Below is a small trained network, with its code and all its weights. Each question gives an input and a class and asks what happens when units are switched off, that is, made to give their printed mean instead of their output.

import numpy as np


def w(rows, s, z=0):
    codes = np.array(rows[::2]) - 128.0
    scale = np.full(codes.shape[1], s)
    scale[-1] = z or s
    return codes * scale


def norm(h):
    return h / np.sqrt((h * h).mean(-1, keepdims=True) + 1e-5)


def f(y):
    return np.maximum(y, 0)


def log_softmax(a):
    a = a - a.max(-1, keepdims=True)
    return a - np.log(np.exp(a).sum(-1, keepdims=True))


def net(x, mask):
    res = np.array(x, float).reshape(1, 4) / 4 @ E
    u = 0
    for l in range(3):
        y = f(norm(res) @ A[l][:, :-1].T + A[l][:, -1])
        res = res + np.where(mask[u : u + 4], y, B[l][:, -1]) @ B[l][:, :-1]
        u += 4
    return log_softmax(norm(res)[-1] @ U[:, :-1].T + U[:, -1])


A, B = {}, {}
E = w([
[35,138,134,82,82,75,131,187,151,221,134],'x0',
[133,210,100,71,123,108,44,155,94,186,122],'x1',
[116,139,254,143,191,154,146,224,113,185,82],'x2',
[151,148,140,200,82,92,126,139,108,195,122],'x3',
],0.0066)
A[0] = w([
[233,207,183,175,69,122,85,69,87,209,135,97],'0.n0',
[134,186,196,220,79,67,147,54,177,158,88,9],'0.n1',
[135,138,91,76,188,84,60,88,2,229,85,100],'0.n2',
[103,130,142,165,246,146,145,188,85,148,71,60],'0.n3',
],0.0045,0.0014)
B[0] = w([
[158,237,100,52,135,92,147,114,65,2,234,254],'0.n0',
[49,130,193,107,90,45,210,123,113,39,148,197],'0.n1',
[157,35,122,178,171,185,142,134,46,77,30,248],'0.n2',
[152,98,239,164,157,45,139,89,205,191,31,242],'0.n3',
],0.0071,0.0034)
A[1] = w([
[167,172,103,241,179,191,65,131,169,88,144,235],'1.n0',
[1,115,126,176,73,152,75,132,123,232,151,4],'1.n1',
[186,135,78,134,80,112,137,71,164,149,162,244],'1.n2',
[98,136,135,71,153,214,85,139,136,86,44,116],'1.n3',
],0.007,0.0016)
B[1] = w([
[63,173,91,154,217,47,86,167,209,138,39,243],'1.n0',
[85,180,99,127,254,202,49,94,131,114,168,203],'1.n1',
[199,108,190,138,144,185,131,172,122,164,110,247],'1.n2',
[61,80,144,70,61,157,240,150,129,91,143,254],'1.n3',
],0.0074,0.0036)
A[2] = w([
[53,72,130,146,137,119,252,87,128,41,175,141],'2.n0',
[231,68,37,136,26,144,29,73,223,130,217,57],'2.n1',
[177,100,2,108,151,189,125,46,167,167,167,6],'2.n2',
[73,149,76,171,246,219,82,129,181,218,200,152],'2.n3',
],0.0048,0.0017)
B[2] = w([
[12,21,59,117,109,150,162,244,146,5,113,253],'2.n0',
[249,61,160,89,54,113,151,32,119,237,4,174],'2.n1',
[156,158,150,86,45,90,130,59,175,186,93,173],'2.n2',
[180,171,97,217,254,146,58,112,198,101,142,172],'2.n3',
],0.0074,0.0062)
U = w([
[97,83,42,148,100,149,150,202,17,95,57,251],'0',
[216,114,254,132,46,123,124,48,171,236,31,83],'1',
[72,161,108,104,7,71,213,187,81,35,209,122],'2',
[128,186,48,234,211,225,69,110,169,66,135,30],'3',
],0.0048,0.0021)

Each question gives the input, the list of numbers given to net, and the class t.
The units are the neurons (one row each of A and B). Each row of codes is followed by its name. A weight is (code - 128) times the scale printed after its matrix; where a second scale follows, it is the last column's (A, B and U).
mask holds one flag per neuron, layer by layer. A switched-off neuron (its flag False) gives its mean, the last column of its row in B, instead of its output. The means were averaged over made-up inputs and are rounded, as every weight is.
A unit's drop is (log p(t) with every unit on - log p(t) with that unit switched off) / (log p(t) with every unit on - log p(t) with every unit switched off).
The circuit of an input: a set's keep is (log p(t) with only the set's units on - log p(t) with every unit switched off) / (log p(t) with every unit on - log p(t) with every unit switched off). Starting from all 12 units, units are removed one at a time, each time the one whose removal leaves the highest keep (on an exact tie, the one counted first), for as long as the keep stays at least 0.8.
units of the circuit, in order: the units of the circuit, biggest drop first
most important unit: the unit with the biggest drop
k most important neurons: the k neurons with the biggest drops, biggest first
k most important neurons of layer l: the k neurons of layer l with the biggest drops, biggest first
drop when u is switched off: that unit's drop, to one decimal
input [-6,6,1,7], class 2: most important unit => 0.n0
input [0,5,4,8], class 2: 2 most important neurons => [0.n0 0.n1]
input [6,3,-3,-1], class 3: 2 most important neurons => [1.n1 2.n3]
input [8,-2,0,-6], class 3: 3 most important neurons => [1.n1 2.n3 0.n0]
input [6,3,3,-1], class 3: units of the circuit, in order => [1.n1 2.n3]
input [-1,-2,7,0], class 1: 2 most important neurons => [0.n3 2.n0]
input [8,3,-3,-6], class 3: units of the circuit, in order => [1.n1 0.n0 2.n3]
input [0,-4,-7,4], class 1: units of the circuit, in order => [2.n1 1.n2]
input [-4,-2,6,-2], class 1: 2 most important neurons => [0.n3 2.n0]
input [-3,-5,2,8], class 2: units of the circuit, in order => [0.n1 0.n0]
input [0,3,7,-6], class 1: 4 most important neurons => [0.n3 2.n0 0.n0 0.n1]
input [7,3,0,-5], class 3: 2 most important neurons => [1.n1 0.n0]
input [-6,-2,-6,6], class 1: 2 most important neurons of layer 2 => [2.n1 2.n0]
input [1,4,-6,-5], class 1: most important unit => 2.n1
input [0,4,-8,5], class 1: 2 most important neurons of layer 2 => [2.n1 2.n0]
input [-6,2,2,7], class 2: 2 most important neurons of layer 0 => [0.n0 0.n1]
input [7,5,4,-4], class 3: 2 most important neurons of layer 2 => [2.n3 2.n0]
input [-2,-1,7,-5], class 1: 3 most important neurons of layer 0 => [0.n3 0.n0 0.n2]
input [4,1,-6,-5], class 1: drop when 0.n2 is switched off => 0.1
input [-7,2,-1,8], class 2: most important unit => 0.n0
input [0,-5,0,7], class 2: drop when 2.n0 is switched off => -0.1
